Below are the code and all the weights of a small trained network. Each question names an input and a target symbol and asks about switching units off, where a switched-off unit gives its printed mean instead of its output.

import numpy as np


def w(rows, s, z=0):
    codes = np.array(rows[::2]) - 128.0
    scale = np.full(codes.shape[1], s)
    scale[-1] = z or s
    return codes * scale


def f(y):
    return y / 2 * (1 + np.tanh(0.7978845608 * (y + 0.044715 * y**3)))


def softmax(a):
    e = np.exp(a - a.max(-1, keepdims=True))
    return e / e.sum(-1, keepdims=True)


def log_softmax(a):
    a = a - a.max(-1, keepdims=True)
    return a - np.log(np.exp(a).sum(-1, keepdims=True))


def net(x, mask):
    ids = ['ΨΩαδζλπστφ'.index(c) for c in x.split()]
    T = len(ids)
    res = E[ids] + P[:T]
    r = res
    for j in range(3):
        rows = slice(3 * j, 3 * j + 3)
        q, k, v = (r @ M[0][rows].T for M in (Q, K, V))
        z = softmax(np.where(np.tri(T) > 0, q @ k.T / 3**0.5, -1e9)) @ v
        o = O[0][rows]
        res = res + np.where(mask[j], z, o[:, -1]) @ o[:, :-1]
    y = f(res @ A[0][:, :-1].T + A[0][:, -1])
    res = res + np.where(mask[3:15], y, B[0][:, -1]) @ B[0][:, :-1]
    return log_softmax(res[-1] @ U[:, :-1].T + U[:, -1])


Q, K, V, O, A, B = {}, {}, {}, {}, {}, {}
E = w([
[146,91,200,68,93,87,75,184,45,182],'Ψ',
[77,88,72,206,87,182,95,152,35,68],'Ω',
[49,214,179,157,99,156,252,100,143,69],'α',
[160,45,117,75,103,126,85,224,158,82],'δ',
[61,69,149,131,181,196,157,85,91,194],'ζ',
[112,72,60,113,230,82,187,200,167,80],'λ',
[96,109,135,194,185,32,204,199,50,192],'π',
[140,183,101,159,146,67,22,69,202,168],'σ',
[181,205,89,71,209,192,136,204,73,119],'τ',
[200,127,177,175,103,128,160,240,155,157],'φ',
],0.0047)
P = w([
[200,108,117,106,140,121,196,81,82,85],'0',
[158,108,173,180,186,171,96,131,115,106],'1',
[52,144,175,143,175,127,81,181,122,109],'2',
[100,134,123,166,182,93,83,155,113,113],'3',
[98,129,77,157,131,160,109,180,136,200],'4',
[86,154,30,90,57,118,152,175,140,253],'5',
],0.0043)
Q[0] = w([
[164,97,133,94,117,100,116,103,106,113],'H0',
[135,112,70,117,92,153,130,154,131,199],'H0',
[150,93,151,175,199,144,58,164,118,136],'H0',
[151,162,105,121,142,173,139,136,113,144],'H1',
[114,126,141,136,97,123,132,141,87,172],'H1',
[77,145,132,173,106,161,102,1,114,109],'H1',
[151,135,126,138,111,129,84,173,115,121],'H2',
[124,157,150,130,101,127,181,120,130,75],'H2',
[82,104,120,150,146,142,142,180,90,157],'H2',
],0.048)
K[0] = w([
[124,107,93,99,75,127,72,140,120,177],'H0',
[91,127,190,152,164,172,34,165,154,118],'H0',
[252,73,137,143,116,160,130,38,111,106],'H0',
[113,204,123,127,185,177,94,116,131,126],'H1',
[72,134,173,152,100,105,102,121,91,156],'H1',
[123,86,180,117,135,186,195,138,35,82],'H1',
[165,143,117,132,76,116,65,159,124,120],'H2',
[73,134,144,135,96,168,209,193,113,108],'H2',
[86,158,65,157,107,96,98,103,184,181],'H2',
],0.033)
V[0] = w([
[152,190,76,137,206,73,97,103,134,72],'H0',
[154,123,165,133,79,40,99,111,200,140],'H0',
[112,3,92,110,105,85,72,167,119,69],'H0',
[144,183,146,208,126,86,182,191,101,165],'H1',
[141,196,144,118,103,136,81,97,5,143],'H1',
[160,188,78,75,181,196,122,170,128,104],'H1',
[133,172,124,154,93,163,166,115,147,54],'H2',
[183,189,158,77,89,100,61,111,204,103],'H2',
[98,136,166,118,190,122,144,10,169,183],'H2',
],0.018)
O[0] = w([
[135,125,176,136,140,198,254,100,89,135,157],'H0',
[57,206,122,192,124,112,168,132,189,135,2],'H0',
[32,95,179,154,194,165,76,217,119,148,94],'H0',
[223,169,185,223,170,113,124,151,132,140,186],'H1',
[102,231,169,126,93,116,90,138,29,140,155],'H1',
[138,199,23,89,185,188,127,149,120,124,201],'H1',
[109,176,107,142,67,156,183,176,165,94,97],'H2',
[170,180,115,51,60,97,52,153,211,135,45],'H2',
[81,176,142,110,159,104,177,50,177,221,103],'H2',
],0.0091,0.0066)
A[0] = w([
[180,123,140,38,40,102,164,63,165,176,3],'N0',
[100,66,193,122,131,74,138,170,113,108,77],'N1',
[38,141,150,131,112,143,105,169,157,179,49],'N2',
[117,117,207,46,88,99,56,170,104,174,77],'N3',
[116,209,72,117,88,10,56,73,183,150,49],'N4',
[33,205,108,202,105,98,48,143,255,147,26],'N5',
[128,65,105,43,63,141,56,122,188,58,152],'N6',
[110,69,92,208,43,183,86,92,94,62,72],'N7',
[132,79,76,105,200,54,234,178,181,100,16],'N8',
[71,105,133,131,164,174,103,14,158,208,170],'N9',
[234,131,191,158,64,154,129,222,212,163,135],'N10',
[68,196,154,149,46,180,248,109,160,120,205],'N11',
],0.0087,0.0023)
B[0] = w([
[174,163,103,158,254,137,150,193,49,94,190],'N0',
[168,166,81,130,115,62,177,93,147,142,199],'N1',
[168,66,146,143,168,122,166,71,78,37,135],'N2',
[126,88,141,65,65,117,41,104,106,125,179],'N3',
[140,130,79,239,15,86,168,125,199,161,175],'N4',
[89,213,31,142,201,130,66,65,185,46,148],'N5',
[122,48,37,131,94,127,198,186,114,173,160],'N6',
[64,140,151,186,88,180,95,73,137,89,221],'N7',
[110,102,123,113,160,67,71,114,192,49,166],'N8',
[68,110,157,99,132,177,145,119,180,186,253],'N9',
[184,133,201,135,118,188,113,145,211,120,189],'N10',
[62,156,163,69,61,69,170,166,142,68,206],'N11',
],0.011,0.0048)
U = w([
[130,98,194,30,62,67,33,104,64,139,100],'Ψ',
[59,145,110,217,67,175,77,40,91,59,112],'Ω',
[78,181,170,84,78,84,205,185,136,84,240],'α',
[123,32,59,127,36,130,174,216,127,165,60],'δ',
[70,87,192,85,156,192,160,63,154,217,214],'ζ',
[99,81,95,78,228,92,89,75,177,26,55],'λ',
[195,108,149,245,158,1,206,130,73,158,9],'π',
[123,189,54,173,120,137,110,76,195,161,28],'σ',
[186,227,58,53,225,180,101,205,54,120,216],'τ',
[198,137,221,150,107,165,92,165,207,127,156],'φ',
],0.0029,0.0016)

Each question gives the input, a string of symbols that net reads in full, and the target symbol t.
The units are the heads (3 rows each of Q, K, V and O) and the neurons (one row each of A and B). Each row of codes is followed by its name. A weight is (code - 128) times the scale printed after its matrix; where a second scale follows, it is the last column's (O, A, B and U).
mask holds one flag per unit, heads first, then neurons. A switched-off unit (its flag False) gives its mean, the last column of its rows in O or B, instead of its output. The means were averaged over made-up inputs and are rounded, as every weight is.
A unit's drop is (log p(t) with every unit on - log p(t) with that unit switched off) / (log p(t) with every unit on - log p(t) with every unit switched off).
The circuit of an input: a set's keep is (log p(t) with only the set's units on - log p(t) with every unit switched off) / (log p(t) with every unit on - log p(t) with every unit switched off). Starting from the 12 units with the biggest drops (on a tie, the unit counted first), units are removed one at a time, each time the one whose removal leaves the highest keep (on an exact tie, the one counted first), for as long as the keep stays at least 0.8.
circuit, biggest first: the units of the circuit, biggest drop first
unit that matters most: the unit with the biggest drop
top k neurons: the k neurons with the biggest drops, biggest first
heads that matter: for each layer, one digit per head in row order, 1 if its drop is at least 0.15 and else 0, layers parted by /
input ζ Ω Ω σ ζ τ, target Ψ: heads that matter -> 101
input τ Ω τ π ζ ζ, target ζ: heads that matter -> 001
input τ φ σ λ δ, target σ: heads that matter -> 101
input σ α λ, target α: heads that matter -> 100
input σ φ ζ Ψ φ, target σ: heads that matter -> 101
input σ ζ φ τ ζ τ, target σ: heads that matter -> 101
input λ ζ τ σ Ψ λ, target τ: circuit, biggest first -> (N0, H0, H2)
input α α σ ζ σ, target σ: unit that matters most -> N4
input σ τ α ζ, target α: circuit, biggest first -> (H0, N11)
input δ Ω φ, target φ: circuit, biggest first -> (N10, H1)
input σ ζ π ζ, target α: circuit, biggest first -> (H0, N11, H2)
input τ Ψ Ψ δ α, target α: circuit, biggest first -> (H2, N11)
input π δ π, target π: circuit, biggest first -> (H1, H2, N1)
input σ ζ ζ δ π τ, target δ: top neuron -> (N4)
input α ζ α φ σ, target δ: circuit, biggest first -> (N4, H2, H0, N6)
input Ω σ Ω, target Ψ: heads that matter -> 111
input τ Ω π φ σ Ω, target φ: circuit, biggest first -> (H1, H2, N10)
input Ψ σ ζ, target Ω: heads that matter -> 111
input δ σ δ τ, target λ: top 2 neurons -> (N5, N2)
input σ ζ τ α, target α: unit that matters most -> N11
